Here is a tiny trained network, its code and every weight. The questions are about switching its units off for an input and a target symbol, where a switched-off unit gives its printed mean instead of its output.

import numpy as np


def w(rows, s, z=0):
    codes = np.array(rows[::2]) - 128.0
    scale = np.full(codes.shape[1], s)
    scale[-1] = z or s
    return codes * scale


def norm(h):
    return h / np.sqrt((h * h).mean(-1, keepdims=True) + 1e-5)


def softmax(a):
    e = np.exp(a - a.max(-1, keepdims=True))
    return e / e.sum(-1, keepdims=True)


def log_softmax(a):
    a = a - a.max(-1, keepdims=True)
    return a - np.log(np.exp(a).sum(-1, keepdims=True))


def net(x, mask):
    ids = ['γδεζημξπστφω'.index(c) for c in x.split()]
    T = len(ids)
    res = E[ids] + P[:T]
    u = 0
    for l in range(2):
        r = norm(res)
        for j in range(3):
            rows = slice(3 * j, 3 * j + 3)
            q, k, v = (r @ M[l][rows].T for M in (Q, K, V))
            z = softmax(np.where(np.tri(T) > 0, q @ k.T / 3**0.5, -1e9)) @ v
            o = O[l][rows]
            res = res + np.where(mask[u + j], z, o[:, -1]) @ o[:, :-1]
        u += 3
    return log_softmax(norm(res)[-1] @ U[:, :-1].T + U[:, -1])


Q, K, V, O = {}, {}, {}, {}
E = w([
[97,227,84,121,112,59,131,98,157,162,90,75],'γ',
[175,71,134,165,46,186,97,141,136,126,76,108],'δ',
[112,111,61,138,178,222,82,161,97,125,173,202],'ε',
[111,49,65,126,94,64,121,142,161,96,162,123],'ζ',
[172,175,33,132,20,172,138,183,91,170,91,152],'η',
[177,103,105,152,189,127,172,126,135,178,59,74],'μ',
[96,110,95,108,121,165,149,56,60,114,116,135],'ξ',
[70,140,127,177,166,108,41,52,121,114,63,151],'π',
[205,167,167,141,126,98,53,86,123,253,145,138],'σ',
[172,135,125,211,109,135,128,159,39,100,145,58],'τ',
[124,138,140,184,83,208,143,110,203,108,180,46],'φ',
[235,153,137,133,116,136,131,69,158,63,90,166],'ω',
],0.0036)
P = w([
[94,133,224,34,157,80,116,209,141,110,143,158],'0',
[77,80,164,200,180,145,252,155,114,173,84,137],'1',
[122,152,165,148,124,115,126,109,117,143,206,177],'2',
[147,146,55,3,152,198,28,89,108,102,120,23],'3',
[104,84,136,162,125,120,218,154,141,113,97,135],'4',
[119,150,153,159,112,122,128,90,124,145,212,173],'5',
[153,122,30,41,109,188,27,78,114,95,120,13],'6',
[115,77,116,169,115,114,226,137,151,118,95,126],'7',
[132,149,139,163,113,121,128,80,122,155,214,173],'8',
[160,116,25,80,89,170,43,70,135,94,128,25],'9',
[128,83,100,167,112,114,211,108,167,123,95,116],'10',
[130,151,137,162,114,130,129,72,128,151,230,173],'11',
[149,120,36,46,101,193,43,101,124,67,133,42],'12',
],0.0041)
Q[0] = w([
[154,18,50,158,143,140,201,211,102,129,106,69],'0.h0',
[197,87,193,167,229,76,154,104,166,236,84,150],'0.h0',
[143,72,99,127,137,172,130,158,109,85,120,82],'0.h0',
[13,14,133,128,106,121,168,123,160,57,75,173],'0.h1',
[105,118,82,160,175,168,183,215,129,102,38,123],'0.h1',
[84,110,174,236,115,118,250,126,100,186,117,172],'0.h1',
[82,144,110,116,92,134,224,80,147,82,3,180],'0.h2',
[145,50,106,90,122,112,122,146,184,118,52,80],'0.h2',
[108,47,141,187,105,103,236,131,210,190,113,218],'0.h2',
],0.0061)
K[0] = w([
[159,130,28,144,174,182,126,84,121,147,86,52],'0.h0',
[191,146,124,194,186,118,131,42,120,213,201,172],'0.h0',
[149,105,45,114,121,157,118,112,106,92,123,75],'0.h0',
[103,50,79,136,109,117,146,84,181,103,65,158],'0.h1',
[80,56,38,135,123,172,108,85,130,116,167,201],'0.h1',
[199,138,2,212,95,173,132,64,140,132,118,96],'0.h1',
[149,142,43,170,112,103,185,78,153,65,14,127],'0.h2',
[120,202,123,111,87,99,106,57,118,93,97,172],'0.h2',
[149,77,9,213,52,127,130,25,140,149,164,99],'0.h2',
],0.0067)
V[0] = w([
[102,93,153,191,130,141,182,111,123,130,60,96],'0.h0',
[130,107,174,165,161,105,203,158,147,152,135,172],'0.h0',
[74,136,153,92,155,142,134,169,148,62,86,139],'0.h0',
[77,128,174,86,157,174,189,48,39,111,141,142],'0.h1',
[56,126,150,111,183,210,86,192,146,180,120,164],'0.h1',
[105,152,243,115,52,134,121,54,97,147,3,81],'0.h1',
[180,121,103,20,45,133,237,78,101,137,224,166],'0.h2',
[60,207,105,175,111,113,108,123,144,141,105,114],'0.h2',
[187,244,160,84,109,92,147,130,208,43,71,233],'0.h2',
],0.0031)
O[0] = w([
[152,106,89,152,112,87,104,178,126,126,189,123,145],'0.h0',
[118,93,94,137,101,162,179,165,99,90,177,158,2],'0.h0',
[147,133,80,141,175,148,158,138,137,75,95,94,78],'0.h0',
[160,71,86,113,158,84,84,183,112,125,235,83,171],'0.h1',
[109,105,173,43,86,161,60,106,155,211,126,131,213],'0.h1',
[174,102,61,4,124,116,181,119,128,42,176,140,201],'0.h1',
[129,77,101,127,171,81,33,239,199,120,159,103,86],'0.h2',
[133,119,106,93,78,201,176,151,119,115,178,148,35],'0.h2',
[144,181,78,240,153,141,102,167,82,90,161,133,82],'0.h2',
],0.0037,0.0012)
Q[1] = w([
[116,66,83,140,105,102,208,223,135,185,77,88],'1.h0',
[173,128,177,151,204,74,162,139,170,195,177,185],'1.h0',
[64,50,158,134,148,155,254,142,106,139,129,189],'1.h0',
[58,210,66,84,178,153,100,119,104,147,157,111],'1.h1',
[128,132,119,123,125,98,106,132,53,165,226,215],'1.h1',
[154,165,77,85,121,232,8,127,157,81,166,68],'1.h1',
[146,113,84,98,57,170,41,112,138,97,53,114],'1.h2',
[128,168,75,106,52,127,108,186,154,141,108,53],'1.h2',
[84,79,143,167,124,72,238,142,231,141,53,127],'1.h2',
],0.0068)
K[1] = w([
[167,158,49,130,81,113,53,113,144,181,115,154],'1.h0',
[148,50,129,179,152,93,125,121,175,162,163,100],'1.h0',
[135,98,54,156,86,137,139,21,98,165,141,96],'1.h0',
[29,177,133,93,212,120,151,155,76,131,127,165],'1.h1',
[142,96,71,72,154,146,122,113,93,186,152,198],'1.h1',
[109,150,210,84,147,149,126,231,126,82,125,186],'1.h1',
[100,169,175,57,123,118,124,160,175,63,45,155],'1.h2',
[95,130,121,92,92,116,146,255,140,118,87,86],'1.h2',
[144,101,46,166,64,99,120,80,186,150,74,81],'1.h2',
],0.008)
V[1] = w([
[152,153,47,95,6,61,136,147,129,228,119,51],'1.h0',
[19,80,54,121,104,198,139,169,82,61,65,59],'1.h0',
[231,125,189,117,149,121,186,222,175,142,80,76],'1.h0',
[191,107,142,217,67,216,128,100,182,151,214,63],'1.h1',
[137,101,21,120,184,152,167,80,226,204,124,193],'1.h1',
[178,84,122,86,71,118,120,64,244,69,121,136],'1.h1',
[254,50,85,138,153,186,161,110,90,194,70,12],'1.h2',
[215,106,119,174,28,221,97,158,94,137,137,207],'1.h2',
[157,239,115,77,183,162,170,183,130,149,136,67],'1.h2',
],0.0039)
O[1] = w([
[132,128,36,121,112,161,147,162,254,144,115,117,111],'1.h0',
[78,180,121,125,53,132,12,113,164,42,119,192,141],'1.h0',
[89,154,176,121,166,109,171,195,151,93,40,82,251],'1.h0',
[55,139,134,124,80,195,89,157,83,129,163,47,61],'1.h1',
[106,195,87,82,134,55,97,167,26,163,31,118,81],'1.h1',
[158,67,170,105,95,138,132,149,37,106,69,76,122],'1.h1',
[155,225,160,90,194,120,64,37,131,96,166,109,188],'1.h2',
[237,106,160,118,196,190,90,173,131,127,94,190,44],'1.h2',
[88,218,107,99,119,146,143,173,47,183,181,119,182],'1.h2',
],0.0047,0.0025)
U = w([
[116,192,25,141,39,132,214,167,117,158,157,152,61],'γ',
[229,100,194,30,125,162,118,120,146,48,44,137,104],'δ',
[97,136,215,130,134,127,3,115,142,251,120,176,138],'ε',
[60,59,133,222,106,71,144,112,170,120,40,139,32],'ζ',
[144,146,52,102,185,199,69,226,182,121,85,181,253],'η',
[102,242,159,65,173,60,158,82,128,128,69,101,105],'μ',
[142,64,83,38,151,35,42,164,142,90,205,104,194],'ξ',
[151,88,108,114,98,147,167,21,38,126,155,209,111],'π',
[188,64,126,114,175,140,219,136,113,213,139,81,177],'σ',
[130,131,190,157,144,188,170,74,228,89,214,116,67],'τ',
[49,98,181,79,64,200,120,172,65,134,132,47,135],'φ',
[185,149,107,242,188,109,108,169,42,65,144,112,162],'ω',
],0.0057,0.0012)

Each question gives the input, a string of symbols that net reads in full, and the target symbol t.
The units are the heads (3 rows each of Q, K, V and O). Each row of codes is followed by its name. A weight is (code - 128) times the scale printed after its matrix; where a second scale follows, it is the last column's (O and U).
mask holds one flag per head, layer by layer. A switched-off head (its flag False) gives its mean, the last column of its rows in O, instead of its output. The means were averaged over made-up inputs and are rounded, as every weight is.
A unit's drop is (log p(t) with every unit on - log p(t) with that unit switched off) / (log p(t) with every unit on - log p(t) with every unit switched off).
The circuit of an input: a set's keep is (log p(t) with only the set's units on - log p(t) with every unit switched off) / (log p(t) with every unit on - log p(t) with every unit switched off). Starting from all 6 units, units are removed one at a time, each time the one whose removal leaves the highest keep (on an exact tie, the one counted first), for as long as the keep stays at least 0.8.
units of the circuit, in order: the units of the circuit, biggest drop first
unit that matters most: the unit with the biggest drop
which heads matter: for each layer, one digit per head in row order, 1 if its drop is at least 0.15 and else 0, layers parted by /
input ω τ τ σ ξ φ μ ξ δ μ, target ω: unit that matters most -> 0.h2
input ζ η τ ζ μ ε σ, target ζ: units of the circuit, in order -> (1.h2; 0.h1)
input τ γ τ π ξ, target ξ: which heads matter -> 010 / 000
input φ μ τ μ, target φ: units of the circuit, in order -> (1.h2; 1.h1)
input ξ δ η μ τ τ μ, target ξ: units of the circuit, in order -> (0.h1; 0.h2)
input δ τ η μ ξ δ γ, target δ: units of the circuit, in order -> (1.h1; 0.h1; 1.h2)
input τ φ μ φ δ τ μ π μ γ, target τ: which heads matter -> 000 / 010
input π μ φ μ τ ε η τ δ φ μ ω η, target π: units of the circuit, in order -> (1.h0; 0.h2)
input μ φ φ ζ ζ μ ω τ, target τ: which heads matter -> 100 / 111
input σ δ φ ε ζ δ φ, target σ: which heads matter -> 000 / 100
input γ μ φ δ η, target η: which heads matter -> 001 / 101
input ε ξ δ μ η, target η: which heads matter -> 000 / 101
input μ τ μ ε φ τ τ φ ζ ζ, target μ: units of the circuit, in order -> (0.h0; 1.h0; 1.h2)
input μ μ ω γ μ ω σ, target μ: units of the circuit, in order -> (1.h0; 1.h1; 1.h2)
input μ τ τ γ η μ μ σ π μ μ, target μ: units of the circuit, in order -> (1.h2)
input μ ζ φ π π μ σ δ ω, target δ: units of the circuit, in order -> (1.h2; 1.h1)
input η μ φ ε φ ζ μ τ ε, target η: units of the circuit, in order -> (1.h2; 1.h1)
input γ φ τ ζ, target γ: units of the circuit, in order -> (1.h2; 0.h2)
input ε μ μ, target σ: which heads matter -> 101 / 101
input η μ φ φ σ μ φ μ, target φ: unit that matters most -> 1.h1
input η τ μ μ ω δ μ δ ε π, target η: which heads matter -> 001 / 001
input τ ξ φ γ τ ω δ, target τ: which heads matter -> 000 / 010
input η μ μ τ ω μ ω γ π, target ζ: which heads matter -> 000 / 001
input σ μ ε σ μ φ δ η μ μ ξ, target ξ: units of the circuit, in order -> (0.h2; 0.h1)
input δ τ π ζ η σ φ, target δ: units of the circuit, in order -> (0.h1; 1.h1; 1.h2)
input η ω μ φ, target η: which heads matter -> 001 / 001
